Here is a tiny trained network, its code and every weight. The questions are about switching its units off for an input and a class, where a switched-off unit gives its printed mean instead of its output.

import numpy as np


def w(rows, s, z=0):
    codes = np.array(rows[::2]) - 128.0
    scale = np.full(codes.shape[1], s)
    scale[-1] = z or s
    return codes * scale


def f(y):
    return y / 2 * (1 + np.tanh(0.7978845608 * (y + 0.044715 * y**3)))


def log_softmax(a):
    a = a - a.max(-1, keepdims=True)
    return a - np.log(np.exp(a).sum(-1, keepdims=True))


def net(x, mask):
    res = np.array(x, float).reshape(1, 4) / 4 @ E
    y = f(res @ A[0][:, :-1].T + A[0][:, -1])
    res = res + np.where(mask, y, B[0][:, -1]) @ B[0][:, :-1]
    return log_softmax(res[-1] @ U[:, :-1].T + U[:, -1])


A, B = {}, {}
E = w([
[190,252,104,107,65,13,27,135],'x0',
[144,253,153,79,218,48,253,65],'x1',
[74,34,41,8,207,14,88,122],'x2',
[16,161,202,26,89,184,71,14],'x3',
],0.005)
A[0] = w([
[156,168,194,181,101,163,140,127,49],'N1',
[170,200,96,123,52,56,2,125,216],'N2',
[225,93,75,196,167,89,178,178,147],'N3',
[125,79,82,58,186,71,112,131,121],'N4',
[153,188,147,119,199,88,214,98,60],'N5',
[117,74,79,67,166,63,118,92,111],'N6',
[75,48,196,107,190,213,170,105,243],'N7',
[147,66,74,152,46,173,28,194,212],'N8',
[107,68,77,65,196,66,97,109,254],'N9',
[195,121,58,189,153,96,179,196,221],'N10',
[92,31,127,144,158,191,228,106,193],'N11',
[157,189,171,173,58,178,179,127,211],'N12',
[134,201,123,95,151,94,230,116,67],'N13',
[63,150,207,52,96,153,99,32,181],'N14',
[110,42,115,160,55,166,70,180,229],'N15',
[176,190,119,109,87,77,50,117,115],'N16',
[181,174,196,185,70,164,162,104,186],'N17',
],0.0068,0.00085)
B[0] = w([
[175,72,174,147,170,177,62,187,182],'N1',
[84,195,127,182,227,114,156,110,253],'N2',
[45,193,46,89,34,200,149,99,239],'N3',
[139,82,159,104,168,218,80,214,199],'N4',
[23,79,199,13,95,120,187,78,198],'N5',
[128,85,148,140,160,207,64,199,196],'N6',
[104,212,85,195,179,113,143,112,224],'N7',
[26,125,208,3,132,91,213,63,246],'N8',
[145,136,146,110,173,212,72,180,222],'N9',
[51,185,64,57,81,200,139,137,237],'N10',
[122,218,87,214,216,77,163,120,216],'N11',
[151,97,148,93,190,225,64,195,216],'N12',
[38,79,191,42,155,137,189,90,191],'N13',
[34,169,17,151,3,244,92,136,226],'N14',
[21,159,209,67,173,92,218,54,231],'N15',
[107,200,87,205,220,72,159,101,202],'N16',
[126,104,165,112,160,214,75,212,215],'N17',
],0.0056,0.0057)
U = w([
[83,109,239,55,128,120,181,46,127],'0',
[142,91,170,137,174,197,46,254,131],'1',
[93,180,12,133,14,182,120,103,137],'2',
[115,201,92,226,225,101,147,83,129],'3',
[177,102,120,144,97,108,115,96,200],'4',
[227,48,136,202,39,51,98,87,5],'5',
[227,21,142,209,40,35,108,105,8],'6',
[214,41,140,197,24,46,98,104,3],'7',
],0.0079,0.005)

Each question gives the input, the list of numbers given to net, and the class t.
The units are the neurons (one row each of A and B). Each row of codes is followed by its name. A weight is (code - 128) times the scale printed after its matrix; where a second scale follows, it is the last column's (A, B and U).
mask holds one flag per neuron, in row order. A switched-off neuron (its flag False) gives its mean, the last column of its row in B, instead of its output. The means were averaged over made-up inputs and are rounded, as every weight is.
A unit's drop is (log p(t) with every unit on - log p(t) with that unit switched off) / (log p(t) with every unit on - log p(t) with every unit switched off).
The circuit of an input: a set's keep is (log p(t) with only the set's units on - log p(t) with every unit switched off) / (log p(t) with every unit on - log p(t) with every unit switched off). Starting from the 12 units with the biggest drops (on a tie, the unit counted first), units are removed one at a time, each time the one whose removal leaves the highest keep (on an exact tie, the one counted first), for as long as the keep stays at least 0.8.
units of the circuit, in order: the units of the circuit, biggest drop first
unit that matters most: the unit with the biggest drop
k most important neurons: the k neurons with the biggest drops, biggest first
drop of u: that unit's drop, to one decimal
input [1,0,0,5], class 2: unit that matters most	N14
input [-6,-3,5,5], class 3: units of the circuit, in order	N7; N11
input [5,-2,1,1], class 3: 2 most important neurons	N2; N16
input [-6,0,-2,2], class 3: units of the circuit, in order	N11; N7
input [7,5,-1,6], class 3: 3 most important neurons	N16; N2; N3
input [3,4,2,6], class 2: 3 most important neurons	N14; N8; N15
input [5,-6,0,-8], class 2: 2 most important neurons	N3; N10
input [-7,-2,1,4], class 3: units of the circuit, in order	N11; N7
input [7,-5,-3,3], class 3: units of the circuit, in order	N2; N16
input [1,7,3,-6], class 0: 2 most important neurons	N5; N13
input [0,5,-4,-7], class 2: 4 most important neurons	N3; N10; N8; N15
input [-1,-5,-6,-8], class 2: 2 most important neurons	N3; N10
input [1,-4,-8,8], class 1: 4 most important neurons	N12; N17; N1; N3
input [-8,-7,-4,-4], class 3: 3 most important neurons	N11; N7; N5
input [5,-3,7,0], class 1: unit that matters most	N4
input [5,-7,-6,3], class 0: 2 most important neurons	N8; N15
input [2,8,0,-4], class 0: 2 most important neurons	N5; N13
input [5,-8,-3,-2], class 0: drop of N8	0.3
input [1,-7,-4,6], class 0: drop of N8	0.6
input [8,-6,-3,-6], class 3: drop of N3	-0.1
input [3,-6,-2,-8], class 2: units of the circuit, in order	N3
